Rows lie near named flat spaces through zero. A row that begins with a name and a colon came from that space; any other row is followed by the name of its block's space that it lies nearest.
mj_fh: [ 175 -106   29 -213 -132   95   -3  170  -52    2 -269 -152  218    2
 -135  -48  124  191 -153   35  -38]
nl_lt: [  -6  -24   49  -21 -237   71  -23 -224   34  111 -165 -346 -120 -117
 -126 -138  130   52 -222   61  -96]
cg_dh: [  18  169    7  166  126 -100  -68   98   45 -107  109  174   52  -63
   18   72 -257  151  151  118  165]
mf_fg: [ -78   58  -10  132  -72 -119  114 -116  202   52  104    5   13  -34
   95  -16  -10   66  -21   67  150]
mj_fh: [ -22 -176  104  -70 -235   64    6 -157   49  156 -111 -318  -21  -42
   13 -181  241   -2 -480   18 -177]
gf_cd: [  82 -203  211 -177   38   91 -150 -150  -85  -73 -143  -11 -116   28
 -281   66  190 -169  121 -118  -67]
nl_lt: [  80  -47 -147  -87  241   68  -33  280 -157 -124  135  290  113   61
   85  109    8 -160  179  -16  -73]
qf_nm: [-286  386   12   -9 -365 -123  -79 -657  174  261   35 -474 -300 -118
 -152 -147 -228   -3 -459  252  278]
mj_fh: [ 148  288  -26  127   15  114   54  212 -181 -183  -96 -107   17 -150
   60  134 -248  362  -11   64  -28]
cg_dh: [  82  -93 -168 -226  -19   90  -61   82   58   -6 -118  -37   84   24
  -89 -180  109   -1  -61    9  -66]
mf_fg: [  74 -100  251  -94  -31  144   21  139  -28  -96 -180   -1   63   52
   85 -138  349   21 -247  -57 -209]
cg_dh: [ 124  -92  -32 -259  179   99 -150  222 -281 -118    3  193   94  105
 -131  145   74 -223  197  -36  -29]
qf_nm: [ 110  363  102  -48   87  182 -223  141 -466 -181  -50  -81    6 -150
 -115  235 -309  144 -237  242  -29]
gf_cd: [-137  -27  262   77  -72  -97  -32 -365  243   79   54  -24 -233   -8
  -19  -95  107 -190  -46  -13   12]
gf_cd: [ 235   49  -84 -177  262   64 -214  284 -293 -157  135  240  119  -61
 -135  327 -264 -160  266  156    6]
mj_fh: [ -26 -299 -105 -159 -149   -1 -116 -130 -151   54 -149 -291  -11  121
 -288  -86  196   67  -49 -224  146]
mf_fg: [-230  124  173  248 -259 -122  159 -350  124  128   -6 -290  -73  -33
   89  -39   -9  275 -419   11  199]
nl_lt: [ 320  -56  -10  128 -170 -134  177  407   59   65   49 -230   80  -98
  281  133 -267  189  160  -64 -108]
cg_dh: [ 353 -102   77 -370   -3  100 -132   72  -97  -84   21 -130 -116  -74
 -115  224  -68 -289  100  -19 -153]
gf_cd: [ -25   23 -240  193   75  -32   99  163  126  -35    1  100   35    0
  121 -146  -74  189  229  -79  -16]
qf_nm: [ 254 -131   89   -3   53  123  -23  277  -71  -41 -111    0   33 -113
   38   44   -5  -11  102    5 -359]
nl_lt: [-125   57  120   49 -107 -131   30 -209  176   79    7  -64  -57   46
   -4  -63  -37   44  -98  -13  168]
qf_nm: [ 237  307 -154 -148  -44   24   16  491 -319  -82  -49  -85  234   -3
   54  208 -330  218   81  126  122]
cg_dh: [ 161 -306 -147  -49  126   60 -107  106 -102   12  106    4   47  -87
  -41  119  -79  -98    0  -25 -205]
cg_dh: [-243 -137  -84   15  -54 -147    8 -102   11  215  -19   41  114  194
  -86 -110   67  -34   12  -77  175]
gf_cd: [ -33 -257  107   22  -31    7  -41 -112   59   94 -108  -31 -121   39
  -99 -128  222 -162  143 -146 -178]
qf_nm: [ -86  -40  -13   17   98   63  -74 -122 -126   47   75   98 -111  -24
  -67   59   75 -276  102   40 -129]
qf_nm: [-128  -82 -116  267   98  -53  139  -11   33  -12   70  125   77   15
   90   37  -15  196   61  -98   70]
qf_nm: [-242  167  -63  166 -114  -84  118 -248  106   78  -23  -92  -32   23
    1  -90  -35  206 -118    7  225]
nl_lt: [ -35  158  366 -154  -53  -15 -179 -230 -168  -34  -18  -71 -175   44
 -189  157  -14 -205  -71   45  139]
nl_lt: [  88   20   33 -461    6  -13 -303  -84 -287   38   30  -57  -30  101
 -360  236 -163 -356   70   65  189]
qf_nm: [-461  -18 -166  357   48 -257  283 -479  599  161  274  294 -197  112
  228 -259  159 -165  246 -135  200]
nl_lt: [-228  148  -36  219  211  -35  -41 -111  -28  -16  153  307    5  -12
    9   45  -99  -43   69  133   83]
qf_nm: [ 341  125   15 -170  -67   45   60  473 -209  -71   11  -98  254  -70
  165  253 -198  129 -118  149  -38]
gf_cd: [-229  200 -166   77 -162 -289  132 -156  189  155  240  -74   26  119
  159  -33 -190   64  -90   23  450]
qf_nm: [ -69   16   19 -189  -50   18 -135  -85 -141   75  -64  -60   57   70
 -177  -13   22  -78 -177   78   90]
cg_dh: [  36   55 -124  272   96  -42  312  220  206  -58  251  216  107  -86
  463   63  -16   80   40   42  -93]
mj_fh: [  -4   58 -229   71   18 -152  -56   95  -58   42  193  -20   16    8
   24   78 -293   27  173    9  194]
cg_dh: [ 360  -30   67 -256   87   27 -208  183 -190  -91  125  -41  -73 -102
 -100  333 -300 -254  195   52  -96]
cg_dh: [ 217  -49  109 -157  -72   94  -42   57  -23 -101  -94 -164  -11  -78
  -52   47   45   55 -119    1  -76]
cg_dh: [  40  -19  316  182   95   77  -71   82 -181  -77 -114   51  -51  -57
  -14   94  -20   66   12  -32 -215]
mj_fh: [ 218  -34 -140 -403   40  222 -311  265 -366  -73 -278 -113   57   31
 -342  -62  -23  -60   77   14 -157]
cg_dh: [  33  -66  -28 -199   48   11 -226    1 -116   20  -42    2   16   47
 -225   -7  -77 -115   24   25   30]
mj_fh: [-270  161  142  143   66 -111   -8 -511  102    8  233  135 -260  -16
  -65  147  -23 -235   73   55  239]
mf_fg: [ 420 -126   -5 -133   57  330  -20  494 -263 -176 -238 -131  201 -186
   60   72    4  248 -251   48 -483]
mf_fg: [ -26  -14   42 -194  -55  -86  -48 -275  134    3   76  -43 -173   78
 -130   30   40 -227  113  -85  203]
mj_fh: [-114  108 -199  283  149  -89  136  119   -1  -43  314  213   82  -22
  302   98 -136   70   20   52   98]
nl_lt: [   1   88   -9  -46  -68   68  -78  -82 -137    7  -50 -216  -94  -53
  -65   10 -114   60 -211   16  -34]
cg_dh: [ 158   18  188  -22   60  169 -153  118 -181 -115 -140  -91  -31 -120
  -49   35 -102  110 -226   46 -262]
gf_cd: [ -59   46   86 -108 -129  -17    6   91 -136   77 -157  -58  217  118
  -67  -31   98  119 -193   65  139]
mf_fg: [-205 -149  -11  220  294 -145  197   17  198  -72  328  620   68  176
  257   62  304 -295  429 -120  119]
qf_nm: [ -70  129 -136  211 -149  -47  252    9  177   66    7 -144  132  -85
  232  -80  -83  378 -297   81   71]
gf_cd: [ 111   44   29 -103 -215  -93  123 -150  185   88   76 -276 -124  -60
   75  102 -135  -43  -72  -20   74]
cg_dh: [-293    9 -252  412  -15   28  316   55  183   33 -193   85  209   45
  195 -359  217  537 -122  -85   -4]
gf_cd: [-190  -15  114  -68   -9   16  -94 -430  202   28  -20   68 -212   20
 -179 -186  279 -265    5   33   38]
mj_fh: [  36  -69 -409  -75   54  -83  115  336  -28  -51   97  114  268  165
  111  -11  -21  153  183 -125  243]
nl_lt: [ -37  -66  -22  186   75  -85  418  231   52  -38  155  219  113  163
  433  173   99   35  180 -273    8]
mj_fh: [-119   73  262  300  -54   53  -65 -234  -68   49 -148 -180 -141 -161
  -82  -24 -106  229 -274   67 -151]
mf_fg: [ -43 -147   48   26  178 -211   48  -45  223    8  332  376  -50  125
  132  135   21 -389  400 -102  127]
gf_cd: [ 108 -217 -159 -318    0   55 -128   59 -129   18 -121  -59   26  115
 -257  -12   90 -152  202 -141    4]
qf_nm: [  21  -78  -55  -67  227   25  -26  132  -64 -185  142  313   36  109
   41   74  151 -169  235  -99   58]
mf_fg: [ 269   94    1 -581 -227  171 -407   60 -284  144 -319 -457 -118  -57
 -421 -101 -188 -246 -118  171 -217]
mf_fg: [ 117 -218   44 -184  113  -16   39  156   20   50   96  237   21  113
   72  117  126 -430  323 -102 -173]
mf_fg: [-178   32   34  226    8  -40   75 -137   98  116   60   50  -16  -46
  116  -58  -30   27 -153   72  -71]
qf_nm: [  88   90 -225  -66   51 -186 -119  -44  111    7  249   31  -55  -53
 -104  155 -400  -95  320   84  284]
gf_cd: [  84  -82  -37  -18  141   -1  -33  174   40 -193   59  173   44   63
   54  -35   79   39  141 -114   58]
nl_lt: [-346  244  142  296   -7   -1 -195 -545  144   64   -5  -34 -296 -168
 -167 -246  -36   13 -225  235   18]
cg_dh: [ 196  -74 -154 -158  -16   40  117  413  -89  -27 -134   14  252   91
   59   31   10  135  147  -88  -34]
mf_fg: [ 174 -115  146 -154  236  113 -311  150 -195  -67    2  213  -78  -44
 -173   91  -44 -376  254   68 -299]
gf_cd: [ 205 -273  141  -42   91  122 -179  200 -322  116  -13  -31  -24 -107
  -56  191  -71 -305   51   32 -490]
nl_lt: [  19 -231 -156 -104 -102   81   40  110  137   43 -168 -139  182   47
   53 -333  232  218 -376  -67 -121]
mf_fg: [ -54  158   48  -37  -81   21  -83 -161   16   28  -28 -111  -93  -62
  -75  -70  -32  -22 -152  134   30]
mj_fh: [ 147 -119  -36 -341 -138  -11 -230  225 -290  151 -189 -229  135  119
 -257   -5 -109  -70    1  -11    6]
nl_lt: [  40   49 -111  230  -98  113   91   -8  112  -76 -144 -244   27 -214
   67 -174  -25  503 -326   60 -101]
gf_cd: [-294   76  127   -7 -171 -101  -22 -447  191  180  -62 -108 -154   85
 -126 -208  119  -97 -172   18  166]
nl_lt: [  52 -139 -117  313   21   62  214  246  -66   12   39  -50  107 -108
  300   34    2  245 -111  -70 -269]
gf_cd: [-202   12  214  -31  -44 -218 -142 -608  250   67  196    6 -300   39
 -222   55  -23 -300   80   -3  352]
nl_lt: [ -59  178  -64   46  110  119 -185 -103 -266  -41   21   30  -23 -149
 -196  122 -143   -2  -69  245   -4]
mf_fg: [ 164   75 -171  -23  178  151 -118  257 -268 -131  -14   52   41 -108
  -55  133 -233   69  111   65 -157]
mj_fh: [  63 -249 -176   26   33   56   61  155  -22   37  -13  -35   86    1
   85  -51   52   61  -42 -124 -193]
mj_fh: [ -14  194   20 -134  -53  123  -48   83 -280  -52 -133  -99   88   31
  -65   27   19  106 -241   90   45]
mj_fh: [  -9 -239  228 -202  -87  102 -120   15  -50   65 -241  -42   81  112
 -126 -229  417 -125 -236  -25 -178]
qf_nm: [ -21 -123  162   76  154  -73   -2 -107  173  -80  190  228 -187   44
  105   36   90 -274  226 -145  -47]
cg_dh: [  55   72  -43  -99 -193 -119  -17    8    7   96   -6 -249   67    7
  -44   33 -206  139 -136   48  208]
mf_fg: [-189   49 -204  374  -46 -217  311  -23  295   95   91   76  115   31
  217  -63 -115  335  145  -74  240]
qf_nm: [   9   68  -75  -55  122   52 -348  -45 -358 -127  -32  -90 -143  -11
 -339   92 -262   44  114  -44  119]
nl_lt: [  62   39  164  -36 -219   -1  -11  151 -261  154  -21 -280  109  -31
  102   91  -28   12 -378  138  -88]
mj_fh: [ -76   45  110  102   79   31  -12 -167  -71   82  159   81  -50 -125
   50  186  -88 -187 -171  186 -137]
gf_cd: [  48   63  -47   61  130  111  -60  -23  -69  -33  -19   31 -150 -125
  -50   66 -187  -60  137   19 -231]
mf_fg: [ -16  270   -2  -99 -142  -62  -44  -47   -6   66   50 -166  -70  -10
   27  -13 -187  -41 -133  131  127]
[ -60  147   60   96  -79 -137  155   27  -40  -22  113  -32   81   73
  151  169  -95  164  -71  -34  291]
gf_cd
[  54  -16   89  208  299  103 -133  119 -161 -203  -20  234 -125  -68
  -54   90 -116   19  313  -95 -208]
qf_nm
[ 192   44   26 -370 -199  143 -200  255 -294   21 -315 -309  158   30
 -215 -109   43   99 -260  106  -56]
mj_fh
[  30  145   79  -20  -25 -164   -4  -22   93  -10  212   32  -38   10
   95  134 -185  -97   53   66  217]
nl_lt
[  69  -15  198  -16   35   96 -114  145 -342 -110 -210  -13   79   34
 -193  128   52  136   52  -42   -5]
mj_fh
[-329  -47  136   69  -83 -286   28 -466  359  146  127  123  -84  171
  -88 -121  156 -153   80  -48  414]
mj_fh
[-285  211   -7 -216 -310   19  -76 -545  117  193 -175 -355 -180   41
 -241 -303  137  -45 -441  117  188]
nl_lt
[-145 -229   63 -144 -143 -123  -41 -308   25  273   90 -132  -90  118
  -97   12  116 -357 -103  -68   48]
nl_lt
[  50 -406  107  -19   66  244  -60  -51   46   57 -131    2 -118  -88
   17 -229  413 -267 -174  -72 -621]
cg_dh
[ 134 -144   85  255  186   53  115  196 -145 -104   88  173   37 -107
  135  297  -34   34  235  -70 -210]
qf_nm
[ 278  -60   94 -466  132  235 -269  261 -318  -82 -133   75   25   19
 -194  101   39 -372   54   73 -314]
gf_cd
[ -25  -88  127   85  -85  -35   59  -24   -3   69  -46 -105  -16   22
   53   -3   41   52  -91  -88  -53]
mj_fh
[  38 -168  111 -147  -15 -131  -35   -4   -9   16   56   31   23  157
  -73  119   37 -144  148 -154  181]
qf_nm
[ -76  -15  -28 -103 -225  -63  -83 -158   -3  111 -130 -282    1   56
 -190 -148   49  114 -167   -7  201]
mf_fg
[ -61   87  -51  120   94 -153   62    9   86 -153  171  204   57   75
   45   97  -36  121  234  -51  380]
gf_cd

Each name stands for a flat space through zero: a line, a plane or more. A row that begins with a name and a colon came from that space; any other row is followed by the name of the space it lies nearest, among the names in its block.
cfpf: [ -10 -127  -61 -150   10  324   54 -105  -13  -26  -95 -333  199  102
  -25   10 -101  -61  -10  -10  119]
zfqt: [  63  -95   92 -222 -198  111   73  -30  -82   -6   54   39   85   70
  -63 -118 -150 -107 -187 -139 -109]
crfl: [-253  128    9  453  142  -80   18  157  250 -114 -152   73 -289 -164
 -263  -30  103  -93  -50  175  108]
fbbs: [  73 -121 -134 -347   59  203   78  -29  -11 -180  -78 -451   44   -7
  255  325   52 -147  233  280  219]
fbbs: [-210 -165   72 -207  176  233  160  250   25 -366 -270 -285  175  -60
  154  166 -175  -97  134  233 -122]
zfqt: [ 146   19  -26  -24    6  -77  -45  -15 -103   28   76 -116  -58  -31
  -87  105  156   32   34   20   19]
cfpf: [ 164  -94  -27  -44  -49   19   -6 -110 -233  138  194 -125 -116 -176
  -91   19 -113  -46 -269 -156  -67]
crfl: [ -52  -67   18 -118   81   -4  -57  146  107 -154  -74  183   -4  -88
  221 -182   54  208    1  141 -158]
crfl: [  56  -27   74  -15   57  -53  -17   63 -173   27  -13 -156   86   -3
 -184  196  -66    7   57 -123  -54]
srsj: [ -47  200  180  707  -15  -31  296  -11  119   81   82  288 -155  169
  -97  -73 -163 -232  -46 -155   79]
crfl: [ -49  -50  -13  -14   73 -173 -126  131  -53  -21   18   52 -110 -257
 -148  -13   -8   91 -141  -22 -167]
srsj: [  23  -35   16 -191 -199 -121   52   65  -73  -88   63   71  105  239
 -222   13  -75   16   45  -98  -40]
mzml: [ 297  245   28  -52 -178 -230  -41  -99  -93  122  206  235  -63  151
  -52    8  331   11   31   -9   37]
zfqt: [  22  -12  -49 -179  -17 -249 -100   94  -50  -41   50   39   56  -31
   18  110   85   76  144   16 -119]
zfqt: [ 258  231  -45   85 -262  270   57 -455   87  331  171  163  -14  246
  -25 -267  116 -221 -282 -147  364]
cfpf: [  60  110 -173 -137 -203 -187  -78 -158  -34  115  124    5  135  288
 -169   65  139   25  163  -73  155]
cfpf: [  25   86   58  -40   70  129  -51  -11  -14   -8  -68   -6 -237 -286
   43  -42  155  -67 -245  194    7]
crfl: [  86   32  -18   24 -344   11  125 -273 -138  196  239   45 -135  208
    2  -56  -85 -152 -108 -139   89]
fbbs: [-238   32  -53  319   -3   82  339   35  146 -212  -55 -191 -281   48
   48  253 -156 -385  135  265  275]
mzml: [-104  -64  141  234  -95  -10   59   44  123   52  -17  205   45  113
 -103 -196 -190  -34  -41 -236  -87]
fbbs: [  95   36  131   -4 -198 -201   19   -4 -236  131  158  180   56  191
 -276   15 -150   43  -61 -313 -134]
fbbs: [-129  -87  168  -72  122  229   29  137   33 -127 -201   48  104  -98
  135 -151 -144   61 -114   39 -194]
srsj: [ -44 -149 -101 -407   31   68  -87   29 -108 -117 -103 -381   94  -94
   85  215   56   16  141  172  -24]
mzml: [ 243  -29   72 -426 -141  -84 -297  -29   35   92  -55    4  176   93
   96  -45  441  186  254   -4  -48]
mzml: [ 183  292 -113  241 -165 -248   46 -207  -31  207  254   75 -354   25
 -251  240  155 -305  -58  -14  381]
cfpf: [ -11   17   52  187   35   20   51   28    3   -4   34   50 -191 -173
  -49  -80  -12  -72 -199   21  -59]
zfqt: [-106  253    0  130  -85   20   18  -56  348  -40 -100  279 -196   26
  184 -166  316 -170   32  298  190]
fbbs: [  -4  114   -9  487  -45 -219   26  -80  -21  195  135   89 -193  139
 -266   66  -30   21   72 -186  160]
fbbs: [  15   55   86  105  -67   37  -65 -106   -2  164  -90  -81   16  208
 -137   89   65   30  181 -108  200]
cfpf: [-494 -340  207  638  425   38  295  543  137 -417 -286  -90   10  -79
  -42   37 -585  152  199  -32 -311]
srsj: [  86  -79  -93 -397   58  -41 -175    6 -180    7   34 -132  126 -203
   68   61   59  118  -73   22 -175]
srsj: [ 111 -140   29 -263   61  131 -415 -145  -26  327  -26  169  228 -255
  150 -446   47  370 -310 -288 -276]
zfqt: [-147   36  -63   55  128    2  154  159   68 -257  -77  -51 -122  -73
  -26  162  -94 -120   12  236   96]
cfpf: [ 138   91 -189   39  157 -223  -45   57  -33  -85  118  -68 -221 -145
   -6  222  228   87   97  226  142]
crfl: [ -33 -135  -93 -483  299   36 -292  273  177 -259 -267 -122  292 -336
   57  -45  233  183   29  219 -184]
zfqt: [ -27  -48  130   79   33    2  -16   92    8  -22  -71  -20  -50  -87
   -5  -18   40    8   19    0 -119]
srsj: [ -77   -6   94   -6 -142   -5   20   -8  -24   39  -47   29   93  193
 -153  -13  -89  -26   56 -135  -14]
srsj: [  39 -177 -131 -515    1  117 -148  -22  -58  -82 -107 -410  194  -44
   76  168  125   32  161  130   33]
fbbs: [-121   35   95   14  -30   27  -26    9  -22   17 -102   -1  -43  -16
   25  -12   39    2   20   52  -71]
zfqt: [-247  108   49  -78 -168 -188 -214   31  151   36 -209   66  112  181
 -111  -41  317   76  318   72  -48]
crfl: [ 263  293  -74  -32 -190  -49 -172 -400  -53  412  219  300 -130   56
  159 -163  282   39 -166  -68  193]
crfl: [ 242  -10  173 -198   15  160   -6  -45 -128   46  -53 -118  260  180
  267   60  160  107  233  -19  -81]
cfpf: [-220 -121 -128   83  244  -98  -63  184   41 -129  -99  -59   75  -95
  -88   58 -195  216   80    2  -53]
srsj: [  53   16  -81 -171  -68 -127   42   32 -149  -66  115  -73  102   37
 -178  119  -24  -71  -32  -28  -75]
fbbs: [ -56  225    7 -221    6 -224  -62  163   39 -167  -40  322  -77 -118
   62   15  201    3  -37  262 -108]
zfqt: [-205  -75    9    0  160   55  -60  170  123 -158 -226 -147   32 -143
  -49   32   29   20   75  142  -49]
mzml: [ 132  111    4   51  -87 -205  -65   12   38   72   97  212  163  201
 -258  -93  129   76   46 -185  -14]
zfqt: [ 171  157   13  247  -32  -26  -80 -195   68  252  132  211 -232  -86
  127 -162  218    9 -124  -28  107]
srsj: [ -17  123   39 -377 -465 -109 -152 -198  -93  183   15  -12   -6  155
 -238   22  242 -212   -9  -45   32]
fbbs: [ 156 -171  -31  174  -48  -86  204  -36 -172   28  318   61 -124   52
  214   -7 -291   75  -27 -166 -108]
mzml: [ -96   97  -31 -221  -93 -107 -177   21   74  -28 -107   -8  137    6
  -63  -66  351   15  107  140 -123]
srsj: [  37  129 -175 -150  -24   74  -90 -160   68   33  -65 -186  -30   86
  -73  143  235  -54  102  185  366]
crfl: [  10   38  -26   41  226  -73  -96  148  121 -107  -63   53 -113 -305
  123   -5  197   54  -22  204  -68]
srsj: [  10  168 -237 -244  -66 -112 -145  -98   57   -1   76  119 -172 -164
  -30  -48  239  -29 -194  228  138]
srsj: [-380  -42   68  662  166 -163  427  368   90 -383   -7   66 -295  -53
  -65  101 -348 -150   65  160 -165]
srsj: [ 204  122 -189 -286   14 -175 -175  -14   85   -2  122  212   53 -113
  -20  -67  236   50 -118   64   59]
mzml: [  77 -217  187 -133  -74  115  -55  -36 -252  158  -43 -238  434  257
  -96   -2 -162  179  164 -390 -246]
crfl: [-136  -20  -59   96   -7  177  225  -10   -3 -163  -51 -260 -222    7
  -76  177 -138 -228  -37  204  226]
fbbs: [ 202  148 -133 -232  -60 -118 -128 -104  -19   82  102   31   63   15
 -106   75  228  -40  -20   15  143]
srsj: [ 164  146 -240 -254   52   43  -68 -148    9  -39   31 -206 -212 -120
  166  235  338  -74   53  387  357]
mzml: [ 180   -7  -33  -61  -51   79  109 -140 -120  102  168  -30   -4  -11
   54   94 -195 -182 -156 -133  102]
mzml: [-410  -82   71  365  359  -22  -71  322  268 -187 -300  164   45 -189
   83 -214  -97  282   83   92 -250]
fbbs: [ 104  -48  -69  453   88  -54  138  -44    4   94  249  162 -191  -52
  -37 -121 -251   46 -204 -203   52]
cfpf: [-112 -462  206  314  258  253  110  188  -27  -45 -154 -274  398  121
   94 -111 -464  284  219 -376 -325]
mzml: [ 324  210  -44 -452 -223 -132 -185 -163   31  120   98  174   34   98
  118   43  435  -59   89   93  171]
mzml: [ 163   28   -2  -32   19  -95  -22   -9 -156   41  125   -6   34  -12
   18   29  100   97    3  -33 -118]
cfpf: [ 198    3  -59 -119  -82  -64  -76 -158 -242  183  150 -128   -6   86
 -107  153   10   87   17 -141  101]
crfl: [-100  -43   93  187   35  -81   53  123   88  -22  -51  194  238  239
  -49  -83 -206  131  170 -217  -95]
crfl: [  74   72  -90 -292 -113   28 -140 -136   42   51  -21 -132    4  -56
   86   30  335 -105   44  173   87]
mzml: [-218  160   47   36   57   86   12   97  205 -206 -229  102 -281 -121
  197  -74  280  -18   26  469   58]
mzml: [  81 -191  -67 -177 -279 -145   41 -100 -176  106  256   55   70  207
  -31  -19 -289   53   -3 -302  -74]
crfl: [ 157  113  -33 -233   51  -40 -181    8   57  -10   -3  179  -45 -157
  113 -119  313  131 -100  164  -16]
zfqt: [ 135  163   32  282  -19  100   39 -175   -4  188   62  -34 -159   -4
 -221    5   81 -177 -177  -80  235]
fbbs: [  51  251  -80  -30   57  -21 -153  -81  172   74  -61  144   59  -37
   -7  -75  327  -26  -22  124  143]
mzml: [ 225 -133  150 -245  -13  149  -13  -13 -155   52   25  -15  306  109
  161  -92  -66  145    9 -197 -208]
cfpf: [ -23   43   34  240  -53 -238  -57   37 -158   74  101  -12 -191  -46
 -291   -1  132  114  -29  -56 -150]
zfqt: [ 147  166  -11 -283 -515 -167 -170 -310 -123  319  187  188   59  334
 -263 -153  246  -22  -55 -220   57]
zfqt: [ 102  -45  -21 -237  -84 -148 -204  -23  -66   98   40   64  139   90
   -8  -48  129  242  119 -111  -85]
cfpf: [ -30  162 -171  208  116   81  -65 -117  163   77   16  123 -189 -188
 -144 -183   76  -30 -332   83  225]
cfpf: [ 57  72 117 205 -11  47  27 -50  26  97 -14 121 -68 124   2 -58  14  55
  29 -70  95]
zfqt: [-156  239   -9  364  164  142  343  100  258 -300 -156    5 -180  135
  108  180   34 -269  175  407  346]
cfpf: [-251 -255  135 -292   14    5   15  307  -32 -315 -227 -210  156  -65
  122   68  -47   55  224  157 -385]
crfl: [  74   23  140  285  -97  -86  131   -5 -150   96  134   47  -89  110
 -240   34 -134  -68  -64 -226  -48]
fbbs: [ -17  140  -42  285 -193 -214  296  -57  -87  -12  199  -32 -178  272
 -155  321 -130 -309  182  -17  211]
[  24   16  -84 -127   22   26   32   23    0 -105   19    4  -84  -61
  -21   37  -20  -28 -106  119   93]
crfl
[ 463   60 -118 -690 -322   50 -183 -371 -160  243  179  -97  192  267
  220  102  331   12  144  -29  245]
cfpf
[-293  104  131  558  -15  208  285  -54  138   25 -103   12 -331  -52
 -121   18 -302 -423 -207   11  211]
mzml
[ -36 -128  -22  -37   53   23 -108   -5  -37   68    7  -76   -7 -239
   19  -83  -56   34 -154  -75 -156]
zfqt
[  84  -60   21 -371 -171   56 -144  -65   51   73  -38   95  316  181
  -48 -171   30   67    2 -177  -33]
zfqt
[ 170   86  -75 -286 -255   93  120 -229 -117   38  114 -154   13  264
   77  191   70 -213   96   80  256]
crfl
[ 175  286    2   47 -338  -18   50 -306   24  241  172  169  -17  274
 -118  -88  230 -268  -73  -86  209]
cfpf
[   6  -11  -36  -96   79   -4  -12   98   -1 -146  -31   27   40   14
   46  -60   87  182   31  134  -74]
mzml
[  71  -13  101  176   98 -127   65  155   19  -46   51  207  109   62
   -4  -38 -110   98   61 -152 -140]
crfl
[-108 -149   19   -5  -14  -45  121   55 -230   -9   39 -192  129   75
 -160  232 -414  -65   41 -223  -96]
cfpf
[ 225  -21  -91 -319  -17   35 -186 -147  -71  123   53 -111   91  -29
  167   17  226  126   55   23   51]
fbbs
[ 158 -115   25  234   58  175   64 -113  -36  164  116    9   31   30
  -77 -148 -259   53 -208 -306   69]
fbbs
[  37 -114   -4 -211   61  -33 -122  124  -44 -129  -58  -79   93  -12
   86  -72  206  303  138  123 -197]
mzml
[-110  106  -24  -43   11 -138 -110   29   15   26  -60  123   24    1
  -60   27   44   70   45   21   -5]
cfpf
[ -11 -111 -145 -434 -216  -45  -84 -162 -331  116   99 -349   15  -14
 -202  281 -158 -106  -61 -102   47]
crfl
[-318  -83  -56  444  412  171  164  219  299 -241 -247 -125   41 -123
   41   51 -274  -57   90  123  108]
crfl
[  51  123   43  -81  -72    0 -159  -99  218  148  -50  363  152  113
  208 -265  172   96   40  -59   27]
cfpf
[ -25  -69  -60   47  140 -145 -180  116   34  -32  -18   89 -141 -153
  -14  -98  105  340    9   62  -69]
cfpf
[  72  172 -170  189  117   50  193  -52  -12 -110   84 -196 -235  -62
 -118  246   65 -238  -73  247  320]
zfqt
[ -65   35  119   13 -179   97  146  -81  -66   25   -6   49 -126  146
   77   27 -134 -129  -12    8   64]
srsj
[ -54   12  -94  113 -143   54  231  -88  155  -85   30 -164  -45  233
   52  164  -26 -320  224  109  284]
fbbs
[ 142 -166 -214 -521  120  254 -277 -145   32   72  -30  -80   95 -287
  227 -171    6  193 -274   40   86]
cfpf
